Each row was made from one walk, in order. Every step used is in the known rows, and no mark comes twice. Write each row's walk.
Known rows:
zitokit/sefov/temi/nobibuk/tekop/vita: [ 6.22 -6.21  1.29  4.76  1.70  0.49 -2.93 -2.02  1.07 -4.14  4.79 -2.76
 -1.03  2.63 -3.88  1.49  5.17 -2.45 -0.74  1.16  4.07 -2.82 -2.22 -3.03
 -1.03  1.62 -3.97 -2.41  3.17  1.43  1.13  3.59 -1.41 -1.34 -3.12  0.01
 -1.57  1.40  1.36 -3.43  0.81  2.73]
pomeg/vita/sefov/zitokit/temi/nobibuk: [ 3.95 -1.65  3.83  3.11  2.32 -1.20 -2.30 -0.55  1.39 -1.26 -0.65 -0.23
 -2.63  0.18 -4.28  0.34  4.12  0.32  0.19  2.64  2.44  1.92 -4.84 -1.53
 -1.95  0.89 -5.21 -1.20  0.55  0.72  1.17  4.28 -4.65  2.30 -3.33 -0.02
 -1.76 -2.71  0.34  1.89 -1.84  2.57]
sefov/temi/zitokit/pomeg/vita/sivi: [ 4.12 -1.34  5.96  3.82  2.43 -1.30 -3.30  0.07  6.25 -2.18 -0.21 -0.22
 -2.79  3.16 -1.43  2.35  3.77 -0.61 -0.23 -1.24 -0.10  1.11 -2.60 -0.68
 -1.58 -1.82 -5.59 -1.60  1.26  1.76  1.31  3.23 -3.36 -0.75 -1.23 -3.17
 -1.07 -1.73 -2.09 -0.11 -1.65  4.83]
temi/zitokit/pomeg/tekop/nobibuk/vugilo: [ 6.71 -4.22  2.78  1.54  5.13 -0.19 -1.78 -1.03  4.51 -0.55  4.61 -1.27
  0.12  1.97 -1.37  2.21  6.71 -0.96  0.91  1.00  3.62 -2.59 -0.53  1.01
  0.40  0.07 -2.71 -5.79  5.09  2.46  4.30  0.95 -2.09  1.48 -6.13  0.87
 -1.58  1.19 -1.35 -2.31 -1.34  4.82]
nobibuk/vugilo/miduzo/vita/sefov: [ 5.16 -2.16  0.66  1.84  1.10  2.13 -4.01  2.29  1.76 -2.37  2.79  0.59
 -3.83  2.52 -2.90 -0.24  5.09  0.65  0.76 -2.26  1.03  0.51 -1.47  1.60
 -1.26  0.60 -3.77 -4.98 -2.38  0.82  6.07  2.55 -1.85  0.27 -6.11 -1.45
 -1.95 -0.12 -1.81 -2.62  1.30  2.88]
vugilo/tekop/nobibuk/miduzo/vita/sefov/zitokit/pomeg: [ 3.67  0.87  3.20  1.45  3.41  1.17 -2.47  0.90  4.45 -0.28  0.09  0.91
 -2.35  2.61 -4.23  1.76  7.94  0.95  1.06 -0.53  1.39  0.08 -0.89  1.44
 -1.34  2.00 -5.12 -3.40  2.99 -0.23  0.63  4.89 -3.73  2.21 -5.65  1.38
  2.49 -2.41  2.11 -0.97 -0.54  4.67]
vita/nobibuk/miduzo/vugilo/tekop: [ 5.86  1.02  0.72  2.93  2.77  3.73 -2.02  0.53  4.55  1.19  2.52  0.16
  0.30  3.01 -2.14  1.85  3.60 -0.10  1.89 -1.05  0.49 -2.18  0.25  4.35
 -1.71  3.03  0.22 -3.92  3.43  0.91  5.53  3.52 -2.00 -0.16 -6.50  2.04
 -2.26  1.82 -0.74 -3.15  1.69  0.82]
vita/pomeg/tekop/nobibuk/miduzo/vugilo: [ 5.74 -0.85  1.30  1.16  2.86  3.03 -2.55 -0.76  3.81  0.06  5.95 -0.69
  1.42  1.30 -0.39  2.01  5.00 -0.01 -0.54 -0.93  3.28 -2.62  0.76  3.14
  1.78 -0.11  1.00 -3.53  0.40  2.35  6.31  1.67 -1.06  1.85 -5.47  1.17
 -1.70  4.10 -1.11 -2.67  0.98  1.50]
sefov/temi/nobibuk/tekop/vugilo: [ 4.52 -5.15  2.27  1.65  1.07  1.15 -3.29 -2.27  0.67 -1.62  5.26 -1.37
 -2.46  1.69 -3.24  1.44  4.09 -1.27 -0.96  1.82  6.08 -1.72  0.05 -0.89
 -0.09  1.30 -2.43 -4.49  3.21  2.41  3.42  3.14 -0.12 -0.07 -2.89  1.12
 -1.52 -0.48  0.86 -3.23 -0.92  3.46]
pomeg/nobibuk/vugilo/tekop/vita/sefov/temi/zitokit: [ 6.40 -5.10  5.68  4.25  3.03  0.04 -0.99 -3.14  2.79  0.13 -1.20 -0.19
 -2.26  1.25 -3.11  2.27  3.60 -0.63 -0.88  1.55  2.58  2.24 -2.29 -1.17
 -0.86  1.04 -6.69 -4.15  1.03 -1.36  2.08  0.79 -2.84 -1.76 -4.51 -1.87
 -0.85 -1.58 -0.33 -2.46  0.35  4.41]
vita/sefov/zitokit/temi: [ 4.78 -1.51  4.23  3.57  0.98 -0.53 -3.13 -0.51  2.28 -0.56 -1.04 -0.25
 -2.63  2.40 -4.36  0.49  6.36  0.39 -0.13 -0.58  1.50  0.18 -3.16  0.17
 -3.34  2.68 -6.93 -0.75  0.03 -1.21 -0.16  3.90 -6.09  2.18 -3.87  1.00
  2.05 -2.47  1.47 -1.33 -3.29  1.75]
vita/sefov/miduzo/tekop: [ 2.90 -0.18  2.15  0.95  2.38  2.36 -2.47 -0.41  2.69  0.36  1.98 -0.17
 -2.68  1.83 -2.50 -0.15  3.23 -0.82 -0.58 -0.51  0.33  0.26 -0.23  1.65
 -0.04  0.01 -5.38 -0.40 -1.24 -0.01  3.18  3.31 -1.74  0.38 -1.92 -0.88
 -1.64  0.93  0.44 -3.49  2.98  2.71]
vita/sefov/miduzo/tekop/nobibuk/vugilo: [ 6.05 -2.78  1.09  0.54  3.60  1.36 -2.44 -1.31  3.05 -1.00  5.52 -1.36
 -1.40  2.05 -1.85  0.93  6.18 -2.16 -0.38 -0.25  4.18 -2.81  0.64  1.42
  0.07 -0.23 -1.94 -5.73  2.60  2.51  5.32  1.20 -0.04  0.43 -5.65  2.23
 -1.75  2.49  0.72 -4.82  0.90  3.01]
miduzo/vugilo/nobibuk/tekop/vita: [ 6.86 -5.39  0.09  4.27  1.20  2.70 -3.60 -1.78  2.50 -2.91  6.25 -1.69
  0.56  3.24 -2.95  2.76  5.28 -1.41  0.76 -0.41  3.10 -3.68  0.27 -0.30
 -2.37  2.73 -1.44 -3.29  3.46  2.39  2.28  3.48 -1.34 -2.05 -3.58  1.04
 -2.30  1.91 -0.14 -4.31  1.74  0.80]
vugilo/tekop/nobibuk/miduzo/vita: [ 3.59 -0.47 -0.84  1.29  2.84  3.04 -1.41  1.13  3.80 -2.95  4.55 -0.16
  0.02  1.06 -2.68  1.62  4.55 -0.77  0.28 -1.54  2.83 -3.19 -0.41  2.51
  2.68  1.60 -0.28 -3.89  0.78  2.18  5.08  3.96 -2.54 -1.06 -6.54  3.78
 -0.86  4.74 -0.49 -1.95  4.02  1.21]
vugilo/nobibuk/tekop/vita: [ 6.92 -5.55  0.09  5.00  1.62  2.44 -3.78 -1.26  2.83 -3.67  5.52 -1.97
  0.45  3.86 -3.33  2.28  4.69 -1.72  1.17 -0.21  2.90 -3.69 -0.58 -0.89
 -2.82  2.64 -2.39 -3.61  4.07  1.99  1.36  3.64 -1.67 -3.04 -2.90  0.47
 -2.10  1.51 -0.46 -3.98  1.70  1.50]
pomeg/tekop/nobibuk/miduzo/vugilo/vita/sefov/zitokit/temi: [ 4.95 -0.40  3.90  3.06  0.35  0.64 -3.28 -0.45  3.08 -0.32  0.19  0.34
 -1.31  1.40 -3.51  1.34  6.34 -0.25  0.62  0.35  2.41  0.28 -2.39  1.99
 -1.62  4.50 -4.32 -0.55  0.46  0.05  0.67  2.83 -5.12  3.92 -5.15  2.61
  1.46 -0.49  2.58 -3.03 -1.65  0.64]
sefov/temi/zitokit/pomeg/sivi: [ 6.52 -0.73  6.50  3.77  6.85  1.02 -2.38  0.57  3.99 -0.36  0.56  0.06
 -2.45  0.72 -1.43  4.73  2.60  0.22  2.49 -1.47  1.26 -1.72 -0.45  0.33
 -1.12  0.12 -8.01 -0.71  4.44 -0.73  0.00  3.81 -5.71  2.84 -3.97 -2.66
 -1.12 -2.56 -2.29  0.45 -2.72  3.16]
zitokit/temi/nobibuk/vugilo/vita/sefov: [ 6.95 -1.04  1.10  3.68  0.56  1.70 -5.16  1.23  1.67 -2.03  1.91  0.34
 -2.22  3.47 -3.13 -0.10  5.90 -0.83  2.53 -1.23  2.05  0.51 -3.38  0.19
 -3.67  1.15 -4.26 -4.99  0.54  1.05  3.52  2.65 -1.74  1.32 -4.85 -1.09
 -1.70 -1.70 -0.56 -4.09 -0.18  2.68]
sefov/zitokit/temi/nobibuk/tekop: [ 4.41 -0.40 -0.70  1.04  2.76  0.25 -2.94 -0.24  0.50 -0.94  4.13 -1.09
 -0.12  1.07 -3.40  0.89  7.02 -1.10  0.01  1.49  4.04 -1.55 -2.53 -1.70
 -1.72  3.58 -1.95 -0.43  2.39  0.55  0.68  4.99 -3.04  1.19 -3.86  2.76
 -1.50 -0.47  1.04 -0.81 -1.30  1.49]
sefov/zitokit/pomeg/tekop/vugilo/vita/nobibuk: [ 6.24 -1.62  2.19  3.03  0.30  1.34 -5.90  0.11  5.38 -0.20 -0.84  2.18
 -3.22  2.53 -2.46  1.88  1.69 -0.18  2.94  1.41  0.75  1.04 -1.09  4.46
 -1.64  2.30 -2.60 -4.40  5.56  2.32  1.98  0.13 -1.98  1.03 -3.58  0.36
 -0.04 -1.05  0.87 -3.93 -0.94  3.95]
temi/zitokit/sefov/miduzo: [ 3.63 -1.38  5.49  3.66  6.32  0.02 -0.71 -3.32  2.81  0.36 -1.44 -1.41
 -1.80  3.47 -1.85  1.12  3.65 -0.41  0.79  1.22  0.66  0.94 -2.10 -1.86
 -0.69  0.35 -8.20 -0.30  3.25 -3.65  3.02  3.92 -3.54  0.96 -1.88 -1.25
 -0.33  0.12 -2.49 -1.23  0.28  6.40]
tekop/nobibuk/vugilo/vita/sefov/temi/zitokit/pomeg: [ 5.81 -1.53  4.61  2.08  3.73 -0.64 -2.16 -1.77  4.29  0.26  0.96  1.71
 -0.17  2.46 -2.63  2.34  8.26  0.82  1.24 -0.65  1.96  1.20 -1.34  0.18
 -2.17  0.97 -6.92 -4.07  4.19 -1.10  1.00  1.52 -3.27  1.63 -3.55 -1.14
  1.77 -2.90  0.34 -1.59 -1.35  5.76]
vugilo/vita/pomeg/tekop/nobibuk/miduzo: [ 6.12 -0.04  0.72  3.48  3.84  3.36 -3.33  1.09  5.59 -2.50  4.24 -1.00
  2.20  3.01 -1.16  0.90  3.10 -1.69  1.63  0.16  3.20 -2.64 -1.76  2.23
  1.17  1.05 -0.26 -4.76  3.07  1.67  3.56  1.92 -1.57 -0.77 -3.87  0.64
 -1.20  4.17 -1.27 -2.88  2.16  3.07]
vita/sefov/zitokit/pomeg/sivi: [ 6.18  0.27  5.99  3.54  6.20  1.89 -3.79  1.98  3.55 -0.43 -0.05 -0.54
 -4.56  1.37 -2.31  4.26  2.92  0.09  2.82 -1.55  1.06 -1.98 -0.29  0.59
 -1.86  0.25 -7.48 -0.99  3.75 -0.01 -0.30  5.32 -5.51  3.70 -5.06 -1.74
 -0.74 -3.38 -1.00 -0.29 -3.25  2.92]
zitokit/sefov/temi/nobibuk/vugilo/tekop/vita/sivi: [ 6.77 -4.13  2.85  6.44  0.98 -0.63 -4.28 -0.95  3.90 -4.91  1.84 -1.65
 -3.14  3.77 -2.34  1.28  3.46 -4.21 -1.24  0.51  1.98 -0.22 -2.54  0.28
 -3.04  0.17 -3.58 -3.71  2.62  2.96  3.04  4.04 -0.37 -2.50 -3.58 -0.69
 -0.40  0.20  0.49 -2.19  0.38  3.53]
tekop/vugilo/vita/nobibuk/miduzo: [ 6.43  0.66 -0.35  2.78  2.43  4.01 -4.20  1.51  5.26 -2.94  2.50  1.16
  0.42  3.70 -1.89  0.15  2.75 -0.43  1.38 -1.12  3.07 -2.73 -0.93  2.07
  0.20  1.50  0.40 -5.51  4.24  1.08  3.97  1.07 -1.44 -2.06 -4.01  0.39
  0.09  3.18 -1.05 -3.74  1.43  3.05]
tekop/vugilo/miduzo/vita: [ 3.18 -2.96  1.15  1.36  1.11  2.20 -2.56  0.13  2.72 -1.63  4.03  1.27
 -2.11  0.71 -2.54  1.29  2.67  0.34  1.31 -0.73  1.26 -0.28  0.43  3.59
  0.26  1.92 -2.12 -3.43  0.28  1.96  6.83  4.89 -3.20 -0.38 -5.24  1.59
 -1.57  1.17 -2.05 -0.60  2.05  1.92]
miduzo/vita/sefov/temi/zitokit/pomeg: [ 4.18 -1.72  4.79  1.64  3.51 -0.91 -1.44 -0.92  3.77 -0.05  0.02  1.82
 -1.40  1.91 -3.10  1.89  7.78  2.11  0.07 -1.31  0.88  1.66 -1.84 -0.33
 -0.95  0.11 -8.19 -2.32  1.54 -1.66  0.79  2.37 -4.37  1.64 -3.28 -2.48
  1.96 -3.17 -0.47  0.27 -1.19  5.81]
nobibuk/tekop/vita/sefov: [ 6.57 -6.02  0.62  4.59 -0.04  1.81 -5.31  1.07  0.98 -4.24  3.53 -2.32
 -2.55  4.54 -4.18  0.22  5.87 -0.66 -0.56 -1.33  2.33 -2.01 -1.94 -1.67
 -2.38 -0.08 -5.01 -5.50 -0.49  0.86  2.29  1.69 -0.45 -1.32 -3.32 -2.81
 -1.54  0.41 -0.54 -5.46  0.66  3.38]
sefov/temi/zitokit/miduzo/tekop/nobibuk/vugilo/vita/pomeg: [ 7.17 -0.04 -0.14  2.06  0.26  2.22 -4.31 -2.60  4.29 -0.26  3.00  0.45
 -0.10  1.68 -1.18  1.03  5.06 -3.31  2.13 -1.02  2.24  1.13 -2.49  3.16
 -1.53 -0.60 -1.19 -4.03  1.85  1.55  2.72  3.01 -0.26  0.67 -3.82  0.50
 -0.71 -1.06  1.17 -3.21  0.82  3.13]
miduzo/vita/nobibuk/vugilo/tekop: [ 6.50 -0.78 -0.07  2.72  2.53  2.43 -2.17  0.88  4.77 -0.15  2.03 -0.09
 -2.06  3.19 -2.88  1.37  3.88 -1.47  2.65 -0.69  0.83 -2.15 -0.91  3.97
 -1.87  2.51 -0.77 -5.53  4.60  2.34  5.01  3.20 -1.60 -0.68 -7.77  2.47
 -2.72  0.56 -0.30 -3.53  0.76  2.04]
temi/nobibuk/tekop/vugilo: [ 4.40 -5.38  0.82  1.61  1.14  1.64 -3.83 -1.41  0.65 -2.11  5.86 -1.57
 -1.70  1.77 -3.34  1.23  4.75 -0.93 -0.57  1.83  5.64 -2.24  0.04 -0.65
 -0.26  0.78 -1.67 -5.24  3.55  2.77  4.02  3.86 -0.17  0.07 -3.15  1.04
 -2.08  0.07 -0.57 -2.66 -0.89  3.74]
vugilo/nobibuk/miduzo/tekop/vita/pomeg/sivi: [ 8.27 -1.35  1.67  5.26  3.25  5.39 -4.69  1.25  4.57 -3.84  3.78 -1.06
 -2.27  0.88 -1.48  3.12  0.30 -2.67  2.19 -1.77  2.53 -2.73 -0.92  2.85
 -0.64 -0.78 -2.72 -2.41  1.96  2.91  1.30  4.54 -2.11  0.67 -4.33 -2.07
 -3.83  0.82 -1.73 -1.50  0.33  0.70]
pomeg/nobibuk/vugilo/miduzo/vita: [ 3.88 -0.94  0.74  0.94  3.14  1.91 -1.66  1.28  3.64 -1.09  3.95  1.02
 -1.89  0.41 -1.75  1.48  3.26 -0.40  2.60 -0.61  0.98 -0.47 -0.70  2.84
  0.38  2.05 -1.64 -2.97  0.34  1.82  6.89  5.51 -3.82  0.48 -7.81  1.68
 -2.71  1.35 -2.91 -0.05  1.80  1.15]

Which walk is each row?
[ 4.73 -4.49  0.97  3.54  0.62  2.34 -2.09 -1.30  2.95 -4.03  3.79 -0.96
  0.03  0.70 -4.50  0.42  4.74 -1.89 -2.05  0.85  3.37 -2.64 -1.32 -0.08
  0.61  1.15 -2.63 -1.59  1.18  2.38  1.15  4.55 -3.02 -1.49 -3.40  1.08
  0.07  2.58  2.46 -2.06  2.48  1.41] => sefov/zitokit/temi/nobibuk/miduzo/tekop/vita
[ 7.05 -2.74  6.40  4.74  5.22  1.22 -3.17  0.75  3.43 -2.04  0.44 -0.27
 -3.27  1.14 -2.32  4.35  2.95 -0.05  1.86 -1.32  1.61 -1.40 -0.76 -0.11
 -1.28 -0.19 -8.61 -1.85  3.42 -0.37 -0.24  2.94 -4.55  2.72 -4.05 -3.74
 -1.09 -2.53 -1.60 -0.90 -2.15  3.41] => tekop/vita/sefov/temi/zitokit/pomeg/sivi
[ 4.71 -2.82  3.61  2.63  1.92  1.57 -3.61 -0.07  3.20 -0.36  2.87  1.53
 -1.54  2.08 -2.49  1.03  3.55  0.44  2.14  1.97  2.13  2.34 -0.09  2.03
 -3.09  4.32 -4.20 -4.69  3.03 -1.24  4.48  3.28 -2.12  0.84 -3.99 -1.64
 -1.52 -2.30 -1.92 -1.53 -0.65  3.69] => vita/sefov/temi/zitokit/pomeg/nobibuk/tekop/vugilo/miduzo
[ 4.77  0.87  3.97  1.44  3.82  0.32 -3.12 -0.10  3.47  0.72 -0.20  1.18
 -2.75  2.66 -3.72  1.50  7.87  0.65  2.02  0.02  1.58  0.99 -1.76 -0.33
 -2.97  1.02 -5.69 -2.88  3.80  0.17  0.56  5.45 -3.88  2.69 -4.90  0.10
  1.83 -4.92  1.64 -0.36 -2.34  5.47] => temi/nobibuk/vugilo/vita/sefov/zitokit/pomeg
[ 5.82 -0.81  0.26  1.84 -0.21  1.51 -5.94 -0.37  4.20 -0.50 -0.22  2.07
 -3.14  1.75 -2.27  1.38  2.01 -0.76  2.22  0.59  0.74  0.53 -0.65  4.14
 -1.54  2.10 -1.35 -3.99  4.94  1.30  2.48  0.73 -1.83  0.38 -3.65  1.31
  0.45 -0.43  1.57 -4.05  0.70  2.51] => sefov/zitokit/miduzo/tekop/vugilo/vita/nobibuk
[ 3.29  0.83  2.08  0.97  2.37  2.91 -2.58 -0.09  3.45  0.60  2.00  0.13
 -2.81  1.32 -2.17  0.47  3.06 -2.02  1.37  0.39  0.86  0.70 -0.69  1.88
  0.07  0.96 -4.49 -0.88 -0.31  0.85  3.49  4.16 -1.48  1.58 -4.04 -0.09
 -2.57  0.74  0.34 -4.30  3.13  1.99] => pomeg/nobibuk/vugilo/vita/sefov/miduzo/tekop
[ 5.43 -1.76  5.49  2.82  1.35  1.55 -2.23 -1.29  2.53 -1.40  1.18  0.81
 -5.14  2.54 -2.76  1.24  2.47 -0.22 -0.81 -1.84  3.77  1.02 -1.10  0.15
 -0.09  1.95 -5.56 -2.87 -1.51  0.16  2.78  0.55 -1.77 -0.99 -3.91 -0.75
  0.33 -1.03  2.46 -4.15  1.42  2.17] => tekop/vugilo/nobibuk/miduzo/vita/sefov/temi
[ 5.94 -3.23  2.49  0.10  3.39  0.12 -1.46 -1.74  3.40 -0.93  4.34 -1.19
 -1.87  0.86 -1.76  1.67  6.87 -1.46 -0.37 -0.42  3.93 -1.95 -0.50 -0.22
  1.09 -0.19 -2.50 -4.93  2.69  1.50  3.95  0.43 -1.50  1.29 -6.07  1.07
 -1.89  1.02  1.15 -3.91  0.60  2.99] => pomeg/vita/sefov/temi/zitokit/miduzo/tekop/nobibuk/vugilo
[ 4.94 -2.68  3.65  2.89  2.45 -1.62 -2.45 -1.33  0.41 -1.91  0.92 -0.38
 -3.53  0.72 -3.05  0.06  2.44 -1.11 -0.84  1.97  2.54  1.98 -3.63 -1.87
 -1.13 -0.24 -5.67 -1.91 -0.04 -0.09  2.24  2.03 -1.65  0.28 -2.44 -2.44
 -0.92 -2.30  1.92 -0.09  1.67  2.82] => zitokit/miduzo/tekop/vita/sefov/temi/nobibuk
[ 7.74  0.06  2.30  3.83  4.00  4.28 -4.48 -0.67  3.87 -1.42  2.52 -0.66
 -2.59 -0.20 -0.74  3.77  1.83 -3.60  3.10 -0.66  2.61 -0.79 -0.99  3.22
 -0.16 -0.23 -3.63 -1.83  3.30  1.79  2.00  4.25 -1.83  3.40 -5.08  0.03
 -3.81  0.50 -1.02 -2.82 -0.31  2.23] => temi/zitokit/sefov/miduzo/tekop/nobibuk/vugilo/vita/pomeg/sivi
[ 4.31 -2.84  2.12  3.05  1.04 -0.79 -2.84 -1.04  0.69 -2.24  0.71  0.05
 -2.11 -0.46 -4.69 -0.13  4.84 -0.63 -1.25  2.93  2.95  1.66 -3.99 -0.46
 -1.84  1.32 -4.78 -1.19  0.12  1.18  1.06  4.25 -3.69  1.62 -3.30  0.65
 -0.46 -1.67  1.95  1.18 -0.44  1.96] => miduzo/tekop/vita/sefov/zitokit/temi/nobibuk
[ 4.52  0.54  0.47 -0.06  2.45  2.93 -2.52  1.49  5.65  0.19  4.57  2.07
 -1.04  0.63 -1.91  0.18  4.76  0.31  1.66 -1.08 -0.24 -0.41  0.14  4.10
 -0.86  2.08 -1.57 -1.82  2.42  1.79  4.34  3.48 -3.43  1.13 -4.75 -0.25
 -3.35  0.68 -0.45 -1.32  1.05  1.78] => zitokit/pomeg/vita/nobibuk/vugilo/miduzo/tekop
[ 4.62 -0.99  3.25  2.26  0.59  0.08 -2.60 -0.15  2.41 -0.89  0.08  0.80
 -2.91  1.56 -4.15  0.28  6.94  0.12  0.31 -0.70  1.95  0.53 -2.49  1.34
 -2.63  3.89 -5.17 -0.99 -0.31 -0.45  1.60  4.30 -5.67  2.77 -5.96  2.19
  1.54 -2.12  1.78 -1.31 -2.53  1.19] => nobibuk/vugilo/miduzo/vita/sefov/zitokit/temi
[ 3.99  0.09  5.19  2.25  4.25  1.29 -2.13  2.23  5.78  0.18 -0.24  0.65
 -3.09  2.14 -2.32  1.91  4.22  1.26  2.52  1.06  0.14  1.21 -2.47  1.64
  0.79  2.76 -5.47 -0.23  1.80  1.05  0.62  3.69 -5.04  3.55 -5.26 -1.95
 -0.65 -2.29 -0.44  0.03 -0.32  4.61] => vugilo/nobibuk/miduzo/vita/sefov/zitokit/pomeg/tekop
[ 4.55 -3.11  4.36  4.26  2.82  0.83 -2.13 -1.58  1.91 -1.71 -0.52 -1.77
 -3.28  4.79 -3.53 -0.02  1.96 -2.20  1.15  2.07  1.79  0.54 -1.80 -0.70
 -2.08 -0.01 -5.99 -4.20  1.42 -0.09  4.21  2.56  0.81 -0.24 -2.93 -1.75
 -1.79 -0.85 -0.10 -4.44  2.16  4.85] => temi/nobibuk/vugilo/tekop/vita/sefov/miduzo
[ 4.55 -1.22  0.42  1.26  2.17  0.36 -4.38 -0.89  2.74 -0.48  3.16 -0.52
 -0.87  0.46 -2.16  1.96  5.10 -1.53  0.74  0.55  1.32 -0.62 -0.19  2.70
 -1.04  1.61 -2.83 -3.47  2.89  0.18  2.32  2.24 -2.45  1.04 -3.58  2.83
  0.28  1.38  2.11 -3.17  2.98  1.40] => vugilo/vita/sefov/zitokit/miduzo/tekop/nobibuk
[ 5.37 -1.87  3.42  2.92  2.18  3.13 -3.27 -1.48  2.62 -0.57 -0.41 -0.20
 -3.98  1.73 -4.24  1.35  4.12 -0.41 -1.41  0.32  2.66  0.39 -0.53 -0.14
 -1.35  2.11 -3.68 -2.38  0.34  0.35  0.59  4.09 -3.42 -2.11 -4.22  1.32
  1.03 -1.22  3.23 -2.72  1.22  2.98] => vugilo/nobibuk/miduzo/tekop/vita/sefov/zitokit
[ 6.95 -2.35  5.18  4.02  4.94  1.60 -3.37  1.01  3.01 -2.19  1.58 -0.54
 -2.97  1.12 -2.39  4.41  4.03 -0.41  1.76 -1.35  2.30 -1.98 -0.53 -0.53
 -1.05  0.78 -7.65 -1.47  3.58 -0.26 -0.71  3.06 -4.02  2.95 -4.35 -3.02
 -1.43 -2.18 -1.05 -1.73 -2.09  3.02] => nobibuk/tekop/vita/sefov/temi/zitokit/pomeg/sivi
[ 6.74 -2.07  3.98  2.42  4.35  0.38 -2.47 -0.26  4.49  0.31  2.99  1.40
 -0.39  2.37 -1.19  0.91  4.24 -0.02  2.37  1.15  1.41  1.44 -0.37  3.05
 -2.91  3.54 -3.53 -5.04  3.77 -0.51  5.60  0.96 -2.53  0.61 -5.12 -0.94
 -1.62 -1.02 -1.38 -1.43 -0.34  4.11] => vita/sefov/temi/zitokit/pomeg/tekop/nobibuk/vugilo/miduzo
[ 4.28 -1.36  3.29  1.90  3.03 -0.03 -3.30  0.00  2.69 -0.75  0.56  0.09
 -2.65  2.76 -4.55  1.39  8.21  0.72  0.42  0.58  1.95  0.27 -1.72 -1.31
 -2.53  1.08 -6.12 -2.54  3.08 -0.05 -0.60  5.06 -3.32  2.09 -3.94 -0.57
  1.86 -4.06  1.98 -0.52 -2.04  5.37] => temi/nobibuk/tekop/vita/sefov/zitokit/pomeg
[ 4.92 -1.48  5.93  2.46  2.15 -0.12 -1.99 -0.02  3.35 -1.21  0.94  0.24
 -4.38  2.39 -2.58  1.32  3.55 -0.27 -0.56 -1.22  2.67  0.80 -1.93  0.43
  1.00  1.54 -6.78 -2.05 -1.44  0.05  1.81 -0.32 -2.20  1.12 -4.17 -1.45
  0.71 -0.46  2.76 -3.96  0.95  3.01] => zitokit/pomeg/tekop/nobibuk/miduzo/vita/sefov/temi
[ 3.61 -2.19  3.57  2.49  0.48 -0.74 -4.05  0.38  4.76 -2.91  1.34  1.88
 -3.37  1.25 -1.03  1.69  2.97 -1.28 -1.01  0.09  0.60  2.92 -0.93  3.48
 -0.37  1.05 -3.64 -1.83 -0.49  2.46  4.42  3.18 -1.99 -0.37 -3.28 -1.11
  0.50 -0.61 -1.23  0.22  0.62  4.01] => sefov/temi/zitokit/pomeg/tekop/vugilo/miduzo/vita/sivi
[ 4.00 -5.36  1.47  0.98 -0.35  1.46 -3.67 -1.42 -0.03 -2.61  5.18 -0.90
 -3.89  1.12 -3.80  1.11  4.78 -1.04 -1.50  1.33  6.24 -0.87 -0.20 -0.60
  0.90  1.23 -2.43 -4.80  0.98  2.88  3.87  2.67  0.58  0.70 -3.94  1.01
 -1.64 -0.32  1.42 -3.87 -0.05  3.28] => miduzo/vita/sefov/temi/nobibuk/tekop/vugilo
